Each row has a class, written after it.
[ -7  -4  15 -21  -4   2   8  17  29 -17  -1   7   2   4 -17 -13 -21   5
  13 -29 -11  11 -24  13  -2 -17 -20   5 -20 -14  19  -8   5   7 -19 -24
 -31 -14]
Rulu
[-52  12 -25  25  -6  28  -9  30  12  15 -29 -10  22  19   8  19 -40   2
 -44   0  14 -13  26  15 -17  15 -11  -6 -22  17  -6  -6 -15  -3  22 -13
  24  30]
turu
[ 42 -25   0  10 -16  25  45  15 -17  10  36  38  71  -3  39  11 -19  13
  48  17 -12 -44   3  12 -16  38  -9  16 -16 -42  -1  24  14  48  40  32
  -7  12]
Rulu
[ -7 -62   5   4  -1 -13  42   8 -33   5  16  25  30  20  16  -4  27  -4
  -5   4  17 -30  -5  30 -14  43  -8  15  -6 -41  18   4 -15 -18  52  -2
 -28  30]
las
[ -4  -9 -26   6  -4   0  25   4 -25 -25  23  51  -7 -29  39  40  -4  -9
 -31  31 -18 -54  -5  17 -40  28  -1  12 -20 -26 -10  10  19   8  33  33
   1   6]
Rulu
[ -3  -2 -22  -7  -4  23  27  41  27 -39  16  20  30  21 -15 -12  12  -9
  21 -12   7 -46  18   3  13  30 -28   9 -34 -30  20  10  -3  23  36 -51
  40  13]
turu
[-15  -5  -5   3  -8  -3  16  45  -8 -25  39  20   4  -4  -6 -14 -31 -20
  -6  -8   4 -18 -20   8 -27  17   3  28  18 -26   8 -13  -3  14  33  -9
 -14  51]
momu
[  3  -3  18   5  -3 -25 -11 -11  13 -12   6 -15 -32 -28   0   0   7  -5
  20 -13   4  24  -6   0   0  -3   6  -5  29  10  -5 -22  25  -3 -18  20
   6 -18]
bes
[ -4 -21  45 -22   9  -3  48  22 -17 -50   8  12  23  28   2 -40  57  -8
 -29  14  13 -23  -2  11  20   8 -28   5 -37 -19  27  40   5 -17   2 -64
 -31 -13]
gevo
[  2 -11  16   2  13   0  10 -30  -3 -15 -29  -8  -3  -8   1  18  15  10
  -6  42   5  16 -10  30 -23 -13  -7 -17 -38 -14   1  11  36  -5 -26  21
   2 -34]
dile
[-10 -16 -33 -26  11 -26 -11   4  24 -15  27  57 -49 -46   2  12 -25  -4
 -16 -34 -16 -14 -32   8 -27 -25  -1   9 -34  19 -25 -51 -57  29  33  20
  19  28]
valar
[ 46 -11  -5  17  19 -14  58 -38 -18  21 -29  21  28   0  12 -50  18  11
   1  62  -4 -13  -1  39 -40  22 -26 -12 -18 -31   0  14  62 -28 -31  34
  -4 -15]
zike
[ 25 -12 -19 -16  -8   6 -13 -22  27  -5   2 -24  -3  26 -24 -32 -11  14
  69  50   6  -3  10  21  -7 -41  -7  16  40 -11  10  11  18  -8  -9 -20
  50  -7]
mar
[  1 -28   8  -7   0   1  12   8 -24 -34  20 -28 -20 -12 -16  37  24  -9
  51  17  11 -17  31  18 -20  -2  19  -6  11 -19  -6 -16  12  -4  18 -16
  42  34]
mar
[ -4  25 -26  17  -6 -10  -8  -6  -9  -7  -1   0 -21  -3   3  27   8  -4
 -17  -4 -13   3  -9  -7 -11  -4  12  -6  -6  18 -21   1  25  10  -9   9
  21 -17]
Rulu
[  2  25 -28 -21  -1   1 -43   4  10  64  17 -11  38  28 -11 -22  68  19
  10 -41  -3   1  37 -17  69  37  -5 -13 -11  15   8  15 -60  15   6 -40
 -14 -23]
Rulu
[  7 -21 -31  -2  25  13  18  -3  12 -28 -16  -4  24  16   2 -31  29 -29
  44  30  20  28  -1  22 -13  56 -21  11 -23 -33  -2  24  52   2 -26  13
 -15   3]
Rulu
[-16  10 -35  16  11  15  11  -3 -16  -2   5  -8 -19   6   6 -10 -20 -23
 -15 -31   3  15  -5 -23 -21  20  31 -11  50  34  14   0   8 -21  -7  14
 -30  21]
gevo
[-10 -27  27  -3 -14  25  42  13 -21 -43 -50  -4  17   5  16 -11 -50   1
  -6  15  25   8  14  14 -29  -1   2 -35 -91  13   8  11  35   1  -3  -5
  17 -27]
momu
[-14  27  11  26   8   8  -4  33  19  25  19  12  21 -13  -3  -5  13   8
 -73 -36 -37 -13 -16 -13  20  36 -30  14  -9   5  -6 -13 -21  16  19  -9
   5  10]
dile
[ -5 -20  27 -21  11  26  12   6 -24 -19 -28   9  37   3  14  10   3  28
 -16   1  12  14  22 -10   4   4  -3 -12 -87 -15  23  11 -15  24   1   5
 -19  -4]
gevo
[ 11  13  -5  15  28  19  -4  -3  -6  -1  19  19   2  11 -17   9  17  -4
 -11  24   1 -28   1  -5  -9  39  -6  10  28  -6   4   5 -18 -13  18  21
  -6  26]
deza
[-21  21 -13 -11  -1   5 -19 -17   0  -5 -52 -36 -35  17 -33 -15   3   5
  13 -11   5  23  20   3  -1 -16  -3 -32 -27   8  19 -15  29 -31 -25 -20
  19 -33]
deza
[ 14 -19 -42 -15   8  12  30  -1  20 -17  -9  12  22  -5   9 -37 -13  -6
  48  22  25   4  24  -6 -20  15 -12 -18 -17  -8   2  -5  24   3  16  22
  -1   6]
las
[ -8   3   9  10  -4 -31   7  -2  -5  10   4  16  -2 -10  14  15  15  -6
 -19   5   3   5 -16   5  14  -1  17   1  -3  -6  -4  16  20  11  -6  -3
 -35 -13]
bes
[  1 -10 -15   3  11  19  18  33  -5 -27 -24   5   9  29  21 -33  11  -6
  18  12  -3  27  -6  15 -22  28  -6  -4 -16 -25  -1  25  48  -3  -9  26
 -31 -14]
gevo
[  1 -19   4   2  12  -3  35  14 -11 -30  25  38  16 -47  30  13 -10 -20
 -45  53  -2 -35   5  -8 -24  14  -2 -15 -53   4 -32   3  31  27  16   0
  37   9]
mar
[ 20  14 -15   5  10  46 -16  -1  -5  17 -31   6 -11  31   3  -5  -7  24
   1  16  13  16  15 -12  -7  -6   2 -15 -18 -10   3  10   9  29 -31  27
 -21 -12]
gevo
[  7   8  -8 -21 -12  26 -18  37   9 -18  53  56  16  -4  11  24 -14  17
  -2  -6  10 -49   7 -15  15   4 -16   6 -19  -6  -6  -1 -82  50  42   4
 -12  22]
turu
[ -6  -7 -14   3  17  12   8 -10 -50   5  -4  14  -6  17  25   3  16   1
 -18 -19  -9   3  -1  -1 -17   8 -12   6   3  -2   4   1 -29 -25   7  10
 -34  27]
gevo
[-36  -9  28 -10  -1 -13  12  15  -6 -46 -44 -21  -9  28 -10  19  13 -14
 -13 -16   2  27 -21  28   6 -15 -42  -4 -57 -18   9   7 -21 -17  21 -19
 -13 -16]
ter
[ -3 -13   7  -7  18   7   2  19 -25  -9   0  13  18  25  16  16  39  -7
 -12  33  -5   5  10   1  -4  -3 -23  -9 -17 -18 -19  25 -12   0  16  -4
   1   5]
daga
[-13  -1  -8 -11 -26  -3   2  39  18   5  27  41  -2 -17  -4 -15 -22   5
 -21 -19  -4 -34 -14  -2  -2  16  19  14 -14   3   7 -11   7  34  19  -9
 -13   9]
daga
[-11 -40  18  -6   4  32  15  14   1 -12   6   9  48  18  23 -39 -34  -1
 -13 -17  -1  43   5 -15  19  31  -3  10   3  -7  33  21 -23 -10 -10  17
 -52  20]
deza
[-15  33  -5  52  26  15  -6  19 -14 -12  36  -6  -3  27  20  -6   4   8
 -49 -17   7  36 -12 -29 -32  40 -26  -6  70   4 -18 -29  -2 -25  16  47
 -36  60]
turu
[-36  22   4 -12  -1  27 -10  25   8  -7  -9  -5  10   3   5   0  -8   3
 -21 -22 -10  12  12 -23   5   6   0   0 -28  23  -4  -1  -2  13   3 -21
  -8   9]
gevo
[  7 -13  33 -19   0  22  -6  44 -35   3  34  -7  67   6   1 -10   4  -1
 -18   2 -14  -2  22 -15  20  25  -6  -3 -30 -33   4  11 -50  34  27  -6
  25  17]
momu
[ -8  14  -5 -11   4  -1  22  22   3 -25  24  27   8   6  15   5  19   5
 -11 -24  -4 -33   9  -9  -6  15  -1 -11 -15   1  16  -6   9 -12  37 -34
   1   7]
ter
[ 23 -19  -4 -29   1  35  -4 -13  -7 -32   0  30  10  21  27   6 -23  30
  29  43  19   1  12   2 -10 -20 -12 -19 -30 -28  -5  21 -20   2  10  32
 -16  -5]
turu
[-10  13 -15   9  28  -2   1  19   7  47 -15  32   8   4  14 -61  -8  17
 -78  29  -6  -1  -6  10 -37  34 -17 -29 -41  -8 -12 -14  27   3 -10  34
 -26  -4]
valar
[  3   2  29 -13 -10 -39 -16   5  23  60  46  31  20 -34 -17 -16   0  17
   9 -41 -20 -30 -22   3  -4  12   3  16  -2   2   0 -50 -10  38 -18 -15
   8   6]
ter
[-22 -23 -26   4  -7  14  25   5 -34   0 -35 -25   9  29   5 -18  35 -19
  22  30   2  -5  45  31 -18  40  -7  -2   3 -34  -1  19  34 -51  -5  -3
   5  14]
las
[-11   8  14   2  -1  16  -6  27 -11 -32   3   2  -1   8  13   2 -14   2
 -42  14  21  12  13 -17   0  -9  -9  -5 -20  -2   5  -5   6  26 -11  -6
   6  12]
bes
[-13  20  -1  26  -3   0  -5 -18   3   3  -7   2 -17   0  13  10   7   3
 -47   2 -12   7 -17   6  -4  -4 -14   1  -7  12 -12  -7  15  -5  15  13
  12 -11]
deza
[-14   2 -38  -2  27  -1  19  16  22 -33  12  25 -15 -35  22 -18 -39 -24
 -14   9 -17   5 -26  -5 -40 -13 -16   6  27  25 -12 -15   8  -7  17  26
 -10  25]
dile
[ 26  54 -50   3  28  37   9  47  15   7  32  33  62  -1 -12 -18  -3   2
 -35 -20 -31 -31  13 -10  -8  43 -31 -16 -36  17 -10  -4 -49  30   8   9
  24  17]
Rulu
[ 15 -30 -19 -15  31  18  33  16  13 -14   7  40  13 -29  29 -51 -43   6
 -41  30  15  -8  21 -21 -24 -10 -17  -6   1  -8  26 -14  -2   5  12  28
 -18  37]
daga
[  8 -30  -4 -12   4   6  26   5  12  -7   4  10  21 -10  -1 -10 -19  18
  20   1  -5  -6  -5  19  -7  13   6   3 -31 -10   5  -7  -1   1  45   3
   0  22]
mar
[  4  23  -5  62  -1 -15  -4 -30 -41  39  -7 -35  22  32  19  28   9  -9
 -19  45   5  -5 -19  15 -28   1 -25  23  86 -12   1  20  14 -18  27  33
   2  16]
zike
[ -2 -44  15   6  16  23  33  25 -24 -12   2  24  43  24  48  -9  -3   8
 -32   5 -17  33   7  -3 -18  46 -10 -16 -10  -8  10  16 -21  -2  19  49
 -31  10]
zike
[ -6 -10  40  22   1   2   9  32 -30 -10  35   1  24  18  -2   2  25 -18
 -29   8  10  -9  -9  -2  19  35   6  19  27 -14   0  22 -12   0   8  -8
 -35  34]
deza
[  7  17 -39   9 -11 -19  12  -9  11  18 -20  19 -16  -7 -15  25  19 -19
  14  18   6 -34  -5  31  -7 -14  -1 -18 -25 -10  -8  21  27  11  -3 -13
   7 -38]
daga
[  3   1 -22  22   1 -40 -17 -36 -35  34 -53   2 -37   9   9  15  29  10
 -13  32   6   5  -5  19 -11  -1  -1 -12   2   3 -11  11   7 -27  -7  43
 -14 -37]
zike
[-18  39 -56   4   9   5   5 -15  -4  12 -20 -19   9  36 -26  -8  14  -6
  58  13  -9  10   1  31 -36   0 -10  -3  19   8  -2  13  24 -34 -21 -17
  -5  10]
dile
[ 32 -34  -4  44  10  17  17  10 -76  31 -15 -15  25  41  14  31  32 -20
  19  41   1 -10  32  16 -18  27   0  -5  36 -68  -6  41  28 -15 -17  26
  14  19]
daga
[ 31  -3  -2 -21   7   4  33  -6 -15   2  17  23  53   3  10  25  33  -5
  19   3   6 -54  18   8  20  -1  -7  -9 -31 -15  12  27 -18  -4  41 -60
  13   7]
zike
[  5   3 -27   8  26   3  17  23  14  12  -2 -18  27  -5  24 -56  -1 -14
  -4  32  -8  25  12   1   2  27 -26 -14  31 -39  -7  17  45 -37  20  17
 -44  16]
mar
[-28 -19 -12  -7  -3  26  20  35  -3 -37 -14  31 -31  26   4 -11 -27   1
 -51   8  11   2  20 -11  -7   2  -6   3 -13  14  16  -1 -44  10  -1  -2
 -25  35]
zike
[  3  37 -18   0   4 -33 -18  10 -18  31  -1  21  45  13  -1   0  36  -7
  -8  44 -20 -25 -21   0  29   5 -17  26   7 -22 -25  63  -7 -17  31  -3
 -37  -8]
daga
[  7 -36  39 -14  -3 -10 -20  -6 -21   9 -18 -13  19  18  10 -46  13  21
  30  23  17  32  -7  14  11  34  -3   2  -9 -22   5  26  -7 -11  -9  57
 -60 -26]
valar
[-10   8 -14 -17 -13  13  -8  -3 -10  -6  -5  17   7 -18  10  14 -14   6
 -10 -16  -9 -22  10  13   0  -7   3  -4 -53  12   0  -9 -13  -4  16 -12
  21   1]
deza
[ -3 -48 -14 -11   6 -21  40  -6 -22   8 -35  28  26  17  20 -60  16  20
 -20  16  17  -4  10  41  -9  18  -8 -25 -78  -4   4  10   6 -24 -15  -5
  -6 -19]
turu
[  5  36  -4 -14 -16   2 -35  -4  41 -15   6   7 -42  10 -53  -3   1  12
  36  -7  17   4 -20  17  -3 -13   1   7   7  -6   5  -3   0  11 -51  -2
 -31 -24]
gevo
[  1  11 -10  16  -2   0   1  -5 -19   3 -25  10   0   5  14  13  -2   5
 -33   1   6   3 -11  25 -20 -16 -13  -9 -53 -14  -3  -3  12   8  -2  -2
  11 -16]
momu
[ -18   40    5  -31   10   53   10   23    4  -72    1   37   38  -15
   19    1  -20   22  -32    4    7  -21   25  -20  -27   19  -47   -3
 -114   21    6  -26    3   36   21  -19   41   22]
bes
[-28  -5 -15 -30  18 -13  -8  -5 -12  57  17  39  57  19  13 -24  25  10
 -39  36 -40 -10   6   2  -5  19  -5   2  -8   4  -3  32 -35 -19  11 -10
 -11   1]
daga
[-10  -1 -12  -5  -4  46  40  17 -13 -20   4  22  53  13  45 -37 -33   9
 -36  -3 -10  -4   3  11 -34  46 -28 -22 -55  14   1  13  -3  -5  42  23
  -3   2]
gevo
[ 25  31 -48   9  16   5  -3  -5  -1 -31 -38  13 -18  23 -15   9  15  -4
 -28  42  13 -26  11  14  -2 -23 -34   2 -18 -11  -1  23 -11 -25   1 -10
  37  -3]
zike
[ 13   8  22  11  -6 -15  10 -12   1 -15  -5  -5   3 -12   7  35  12   1
   7  -7   3  14 -21  24 -14  -9   1 -21 -35  -4 -16  -7  24  11 -10  23
   8 -26]
ter
[  9 -30  -2  -5   4  39  18  18 -24 -27  15   9  -4  16  11 -43 -31  -6
  14  30 -16  15  -3 -12 -26  20  13  15  39 -14   1  14  27  -1 -32  34
 -13  30]
dile
[ -4  18  58  32   8 -15 -16  20 -19  -9  38 -19  -4  34   9  -7  31  16
 -53  12  -4  34 -45  29 -50  23  -9 -13  80 -12  -1 -15  34 -42 -18  42
 -53  -3]
zike
[ -7 -40 -19 -16 -18 -16  16 -29 -48  45 -18   5  43  -1   1  14 -28  20
  36   0  29 -12  27  14 -22  -7  45 -15 -27 -10  27  -5  -5 -13  -5   0
 -21  19]
las
[-11   4  -9   7 -12  21   3  36 -12 -33  19  14 -31   7  17  -6 -25  18
 -27 -28 -15   0  -2 -14 -23   2 -15  11  -2  17 -20 -37 -14  13  30  16
  14  39]
Rulu
[ 10  12 -41  -1  38  -1   3  14  10   7 -14  46  40  40   3 -11  49   0
 -20  62  -8 -51  16   7  22   1 -46  22 -24 -23   4  62 -14 -22  12 -63
   6  -6]
mar
[ -6   8 -16  -1 -12 -20  -2 -21  13  -2 -34   4 -10 -20  -1  25  16   7
  -6   8  22  -5  -4  21   0 -27  -1  -5 -49  -6  -5  -7  23   2   2  -3
  -4 -25]
las
[ -7   0  22 -21  36 -21  -5   9  15   1  48  15  29 -43 -18  24  22  -4
  23  -1 -27  -9  13 -34  -2  32   8   1   4   3 -27 -14 -36   6  36  15
  14  40]
valar
[  3  57 -22 -15 -23  29 -59  36  31 -39 -29  -1 -29  17   6 -24 -17  14
 -14  12 -16  19 -28  13   6 -14 -36  -1 -38  10 -39  14  16  11 -14  32
  -4 -59]
Rulu
[ 30  13 -42  19  13  41   4  -3 -34  28 -23  -4  50  45  13 -25   4  18
 -14  72   9 -13  36  28 -13   4 -34   4 -16 -57   8  36  16  -9 -19   1
   9  24]
mar
[ -3  39 -21  -6   7  -6 -12  -8   3 -11 -12   3 -19   0  -2  19  26  -7
 -30  22  -5  11  -3  -3  -7 -18  -6 -28 -29  13 -22   0  13  12  -6  -3
  18 -23]
zike
[-51 -43  47  31 -18  -6  27  12 -38  12  -9 -30  55  27  21  23  -1   4
 -64 -32   9  28  -9  28  -2   9 -13  22 -12 -17  16  -6 -24 -28  27 -21
 -23  49]
las
[ 11 -34   5   0  -2  30  46  19 -10 -55 -10   8  31   7  23  -6 -16  -1
  13  -3  26 -19  23  25 -16   8 -17 -21 -41 -10  21  10   2 -11  -1  -5
  13   0]
turu
[-23  39 -27 -12 -13  15 -39   9  22  24  32  -3   3   1  18  -7  17  34
  -6 -93 -54  42   1 -25  22  13   1   6  19  34  -1 -27 -59   4  31  18
 -14   4]
gevo
[  2 -16   9  32   7   4  30  29 -20 -73  54  19 -21  15  47   6  34   4
 -57 -29   7  11 -29   7 -27  17 -11  10  36  17   6 -10 -31   0  52  42
 -21  24]
gevo
[-13  24 -19  -6  -8  21 -17  33  -1 -29  -5  17  19  -1  27  -3  -9 -10
 -10  -6  -5 -16  15  -6  -2  11  -7   7 -20  -6  19  24  18  -8  -5 -21
   0 -23]
momu
[ 13  17 -19   5 -11 -33  10   6   2  -9   0  -6 -32  -5 -49  19  23  -8
  49   4  11 -28   8  16 -13  13   8 -12  12 -29   1 -12  29  -7   9  -9
  17  -1]
zike
